-8.0  9.6  0.6  3.7  28.3  -0.1  -6.2  8.5  28.8  4.5  -4.3  2.2  -74.3  -8.8  21.7  -78.3
-31.8  2.9  21.1  -4.0  13.2  9.8  -6.0  -1.3  -2.4  0.6  -27.1  0.4  -15.1  -12.0  -31.4  8.6
17.2  4.3  -10.5  8.7  -10.2  -4.3  -27.3  27.7  8.8  -28.0  29.4  -4.1  -15.5  -48.2  11.4  24.0
-2.3  -6.9  40.3  15.8  3.5  3.3  -10.6  -0.1  34.9  -14.6  -3.6  -0.3  -46.5  6.0  -12.1  -20.7
->
17.2  4.3  -10.5  8.7  -10.2  -4.3  -27.3  27.7  8.8  -28.0  29.4  -4.1  -15.5  -48.2  11.4  24.0
-2.3  -6.9  40.3  15.8  3.5  3.3  -10.6  -0.1  34.9  -14.6  -3.6  -0.3  -46.5  6.0  -12.1  -20.7
-8.0  9.6  0.6  3.7  28.3  -0.1  -6.2  8.5  28.8  4.5  -4.3  2.2  -74.3  -8.8  21.7  -78.3
-31.8  2.9  21.1  -4.0  13.2  9.8  -6.0  -1.3  -2.4  0.6  -27.1  0.4  -15.1  -12.0  -31.4  8.6

49.4  -46.9  -18.1  20.7  11.0  36.1  -14.0
56.4  32.5  -36.6  -16.8  5.4  -27.0  -26.9
-32.1  25.3  54.8  -2.2  28.2  7.5  3.1
-5.3  -4.2  16.5  64.2  6.8  -9.1  -4.4
36.2  -37.2  -7.6  9.6  51.4  17.8  0.3
56.9  23.5  0.5  -13.2  -40.3  41.3  13.1
->
56.9  23.5  0.5  -13.2  -40.3  41.3  13.1
56.4  32.5  -36.6  -16.8  5.4  -27.0  -26.9
49.4  -46.9  -18.1  20.7  11.0  36.1  -14.0
36.2  -37.2  -7.6  9.6  51.4  17.8  0.3
-5.3  -4.2  16.5  64.2  6.8  -9.1  -4.4
-32.1  25.3  54.8  -2.2  28.2  7.5  3.1

-17.1  -8.6  39.5  -33.9  -25.3  39.8  -5.2  35.4
43.6  -26.2  -31.6  -32.3  5.7  8.0  4.4  40.6
30.3  32.9  27.5  11.5  -17.8  -19.1  58.8  -2.9
26.6  -42.9  -13.9  22.0  -8.4  48.5  -15.8  15.7
-6.8  -9.2  24.5  20.8  -51.9  -19.6  -30.5  10.0
11.8  -33.9  -44.0  7.6  -13.6  5.8  -0.8  1.8
14.3  22.3  15.7  7.6  -29.0  -35.4  -48.5  -10.8
-0.9  -4.1  14.8  -24.0  -25.0  -22.1  -1.7  34.2
38.1  0.2  -10.5  27.3  -38.7  13.2  -48.6  -27.3
14.8  -20.3  -0.7  -2.8  -13.6  -14.1  -4.7  33.0
33.1  -11.3  36.2  5.0  18.3  50.6  -26.6  31.3
->
43.6  -26.2  -31.6  -32.3  5.7  8.0  4.4  40.6
38.1  0.2  -10.5  27.3  -38.7  13.2  -48.6  -27.3
33.1  -11.3  36.2  5.0  18.3  50.6  -26.6  31.3
30.3  32.9  27.5  11.5  -17.8  -19.1  58.8  -2.9
26.6  -42.9  -13.9  22.0  -8.4  48.5  -15.8  15.7
14.8  -20.3  -0.7  -2.8  -13.6  -14.1  -4.7  33.0
14.3  22.3  15.7  7.6  -29.0  -35.4  -48.5  -10.8
11.8  -33.9  -44.0  7.6  -13.6  5.8  -0.8  1.8
-0.9  -4.1  14.8  -24.0  -25.0  -22.1  -1.7  34.2
-6.8  -9.2  24.5  20.8  -51.9  -19.6  -30.5  10.0
-17.1  -8.6  39.5  -33.9  -25.3  39.8  -5.2  35.4

39.8  10.7  4.6
38.7  4.1  -26.4
14.5  11.4  -35.2
53.1  37.4  -19.6
-10.0  8.9  21.1
26.6  -11.4  5.3
15.5  -10.5  -3.6
-37.3  44.5  61.2
18.3  -20.8  23.4
->
53.1  37.4  -19.6
39.8  10.7  4.6
38.7  4.1  -26.4
26.6  -11.4  5.3
18.3  -20.8  23.4
15.5  -10.5  -3.6
14.5  11.4  -35.2
-10.0  8.9  21.1
-37.3  44.5  61.2

46.0  29.8  34.6  18.6  66.3  -14.4  -70.9
-8.9  -8.1  -7.1  -8.3  -18.3  0.7  20.9
23.2  12.1  26.5  14.7  35.6  -19.2  -47.0
22.4  19.6  9.7  16.8  26.5  -8.5  -38.1
10.9  -1.3  7.7  14.2  8.8  -0.6  -6.3
-12.2  -7.6  -5.8  -11.3  -20.7  10.2  21.6
42.8  16.7  31.8  23.0  58.0  -8.6  -60.2
-1.5  2.9  3.2  0.7  -3.0  -2.2  -7.8
42.7  16.6  29.5  27.8  62.2  -9.3  -71.1
->
46.0  29.8  34.6  18.6  66.3  -14.4  -70.9
42.8  16.7  31.8  23.0  58.0  -8.6  -60.2
42.7  16.6  29.5  27.8  62.2  -9.3  -71.1
23.2  12.1  26.5  14.7  35.6  -19.2  -47.0
22.4  19.6  9.7  16.8  26.5  -8.5  -38.1
10.9  -1.3  7.7  14.2  8.8  -0.6  -6.3
-1.5  2.9  3.2  0.7  -3.0  -2.2  -7.8
-8.9  -8.1  -7.1  -8.3  -18.3  0.7  20.9
-12.2  -7.6  -5.8  -11.3  -20.7  10.2  21.6

59.2  0.5
10.8  72.1
75.8  1.1
56.0  -51.6
->
75.8  1.1
59.2  0.5
56.0  -51.6
10.8  72.1

-48.1  -45.6  16.7
-64.1  15.7  24.5
-41.7  16.4  51.1
9.5  10.4  44.8
-58.8  -14.8  51.5
13.0  -34.7  14.7
-40.5  -18.9  16.8
-12.7  33.3  -19.6
->
13.0  -34.7  14.7
9.5  10.4  44.8
-12.7  33.3  -19.6
-40.5  -18.9  16.8
-41.7  16.4  51.1
-48.1  -45.6  16.7
-58.8  -14.8  51.5
-64.1  15.7  24.5

-68.3  -67.6  -30.5  -14.7  -47.7  12.8  6.4  25.3  48.7  -42.9  -9.9  37.5  49.1  43.1  42.0  27.8
-3.4  -53.5  45.8  -45.5  -15.7  3.4  36.2  13.8  -20.9  -65.7  -49.8  59.9  38.0  -2.9  -3.8  33.0
->
-3.4  -53.5  45.8  -45.5  -15.7  3.4  36.2  13.8  -20.9  -65.7  -49.8  59.9  38.0  -2.9  -3.8  33.0
-68.3  -67.6  -30.5  -14.7  -47.7  12.8  6.4  25.3  48.7  -42.9  -9.9  37.5  49.1  43.1  42.0  27.8
